Below is a small trained network, with its code and all its weights. Each question gives an input and a class and asks what happens when units are switched off, that is, made to give their printed mean instead of their output.

import numpy as np


def w(rows, s, z=0):
    codes = np.array(rows[::2]) - 128.0
    scale = np.full(codes.shape[1], s)
    scale[-1] = z or s
    return codes * scale


def norm(h):
    return h / np.sqrt((h * h).mean(-1, keepdims=True) + 1e-5)


def f(y):
    return y / 2 * (1 + np.tanh(0.7978845608 * (y + 0.044715 * y**3)))


def log_softmax(a):
    a = a - a.max(-1, keepdims=True)
    return a - np.log(np.exp(a).sum(-1, keepdims=True))


def net(x, mask):
    res = np.array(x, float).reshape(1, 6) / 4 @ E
    u = 0
    for l in range(2):
        y = f(norm(res) @ A[l][:, :-1].T + A[l][:, -1])
        res = res + np.where(mask[u : u + 4], y, B[l][:, -1]) @ B[l][:, :-1]
        u += 4
    return log_softmax(norm(res)[-1] @ U[:, :-1].T + U[:, -1])


A, B = {}, {}
E = w([
[139,80,68,86,143,48,102,94,97,34,104],'x0',
[50,157,119,176,50,139,96,8,124,141,35],'x1',
[142,139,94,105,131,171,103,116,169,118,133],'x2',
[127,106,161,179,102,43,199,119,253,78,100],'x3',
[115,114,141,198,157,141,124,100,119,87,135],'x4',
[102,113,116,142,135,107,176,119,93,141,128],'x5',
],0.007)
A[0] = w([
[225,145,128,159,170,55,187,150,237,109,171,185],'0.n0',
[159,67,64,124,170,11,90,118,171,27,122,4],'0.n1',
[216,113,113,113,142,209,133,194,3,93,190,125],'0.n2',
[68,92,144,113,108,147,51,85,83,142,129,139],'0.n3',
],0.0058,0.0034)
B[0] = w([
[89,68,100,124,231,152,172,134,132,102,216,254],'0.n0',
[247,38,128,125,1,140,178,150,67,188,111,212],'0.n1',
[77,113,111,194,6,75,131,115,209,102,39,226],'0.n2',
[198,169,190,81,167,143,142,147,82,192,134,181],'0.n3',
],0.0079,0.0058)
A[1] = w([
[134,72,50,118,93,7,95,109,158,2,79,66],'1.n0',
[68,181,81,178,80,131,115,156,196,116,111,8],'1.n1',
[157,109,89,51,131,100,72,93,18,1,33,34],'1.n2',
[80,122,166,187,93,101,120,93,192,130,83,110],'1.n3',
],0.0069,0.0016)
B[1] = w([
[130,182,91,170,86,165,83,118,96,178,55,255],'1.n0',
[181,126,105,120,88,98,187,173,116,97,125,179],'1.n1',
[82,134,177,129,250,131,158,100,153,84,143,226],'1.n2',
[164,125,91,77,76,115,119,171,139,131,134,214],'1.n3',
],0.017,0.0057)
U = w([
[212,17,81,96,36,93,155,225,137,132,143,84],'0',
[140,179,100,150,75,160,1,80,75,203,49,73],'1',
[79,73,196,97,230,136,147,118,150,92,192,254],'2',
],0.01,0.0022)

Each question gives the input, the list of numbers given to net, and the class t.
The units are the neurons (one row each of A and B). Each row of codes is followed by its name. A weight is (code - 128) times the scale printed after its matrix; where a second scale follows, it is the last column's (A, B and U).
mask holds one flag per neuron, layer by layer. A switched-off neuron (its flag False) gives its mean, the last column of its row in B, instead of its output. The means were averaged over made-up inputs and are rounded, as every weight is.
A unit's drop is (log p(t) with every unit on - log p(t) with that unit switched off) / (log p(t) with every unit on - log p(t) with every unit switched off).
The circuit of an input: a set's keep is (log p(t) with only the set's units on - log p(t) with every unit switched off) / (log p(t) with every unit on - log p(t) with every unit switched off). Starting from all 8 units, units are removed one at a time, each time the one whose removal leaves the highest keep (on an exact tie, the one counted first), for as long as the keep stays at least 0.8.
circuit, biggest first: the units of the circuit, biggest drop first
k most important neurons: the k neurons with the biggest drops, biggest first
top k neurons in layer l: the k neurons of layer l with the biggest drops, biggest first
drop when u is switched off: that unit's drop, to one decimal
input [3,2,0,4,4,2], class 1: circuit, biggest first : 1.n0
input [3,-5,5,-5,-7,3], class 1: 2 most important neurons : 0.n2, 1.n0
input [4,8,-5,-6,-6,0], class 2: top 2 neurons in layer 1 : 1.n2, 1.n0
input [5,-3,-5,-6,0,2], class 1: circuit, biggest first : 0.n2, 1.n0
input [5,1,4,-1,7,2], class 2: 2 most important neurons : 1.n2, 0.n2
input [-2,-3,-2,-5,7,6], class 0: 3 most important neurons : 0.n2, 1.n1, 1.n3
input [6,1,-3,-6,-8,-2], class 2: 2 most important neurons : 1.n2, 0.n3
input [-7,-1,7,6,1,3], class 2: 2 most important neurons : 0.n0, 0.n2
input [1,-6,2,-2,6,-1], class 1: circuit, biggest first : 0.n2, 1.n0
input [1,-3,1,0,-2,-8], class 1: circuit, biggest first : 1.n0, 0.n2
input [4,0,-7,0,8,8], class 1: top 2 neurons in layer 0 : 0.n0, 0.n3
input [-4,0,1,-3,-8,-2], class 0: 2 most important neurons : 1.n0, 0.n2
input [-1,5,4,1,6,8], class 0: top 2 neurons in layer 1 : 1.n0, 1.n3
input [3,1,8,-4,2,-6], class 2: circuit, biggest first : 1.n2
input [8,-7,8,0,6,0], class 1: top 2 neurons in layer 0 : 0.n2, 0.n3
input [0,-1,5,-2,4,-4], class 0: 2 most important neurons : 1.n1, 1.n3
input [-6,7,8,1,-8,-3], class 0: 2 most important neurons : 1.n0, 1.n1
input [-3,0,-7,-4,7,-1], class 0: 2 most important neurons : 0.n2, 1.n0
input [-7,0,3,1,3,6], class 2: top 2 neurons in layer 1 : 1.n0, 1.n3
input [2,-7,-8,0,-8,-3], class 1: 3 most important neurons : 0.n2, 1.n0, 0.n3
input [-2,8,-3,5,2,7], class 0: circuit, biggest first : 1.n3
input [7,-5,-5,-5,6,-2], class 1: 2 most important neurons : 0.n2, 1.n0
input [7,-2,4,-4,-2,-3], class 1: 2 most important neurons : 1.n0, 0.n2
input [8,6,5,-5,-6,7], class 2: drop when 1.n2 is switched off : 0.7
input [-2,3,8,3,0,-4], class 0: drop when 0.n1 is switched off : 0.0
input [-7,-3,4,-3,4,5], class 0: drop when 0.n2 is switched off : 1.0
input [-3,7,5,6,-8,-3], class 0: drop when 1.n1 is switched off : 0.1
input [6,6,4,7,-4,4], class 1: circuit, biggest first : 1.n0
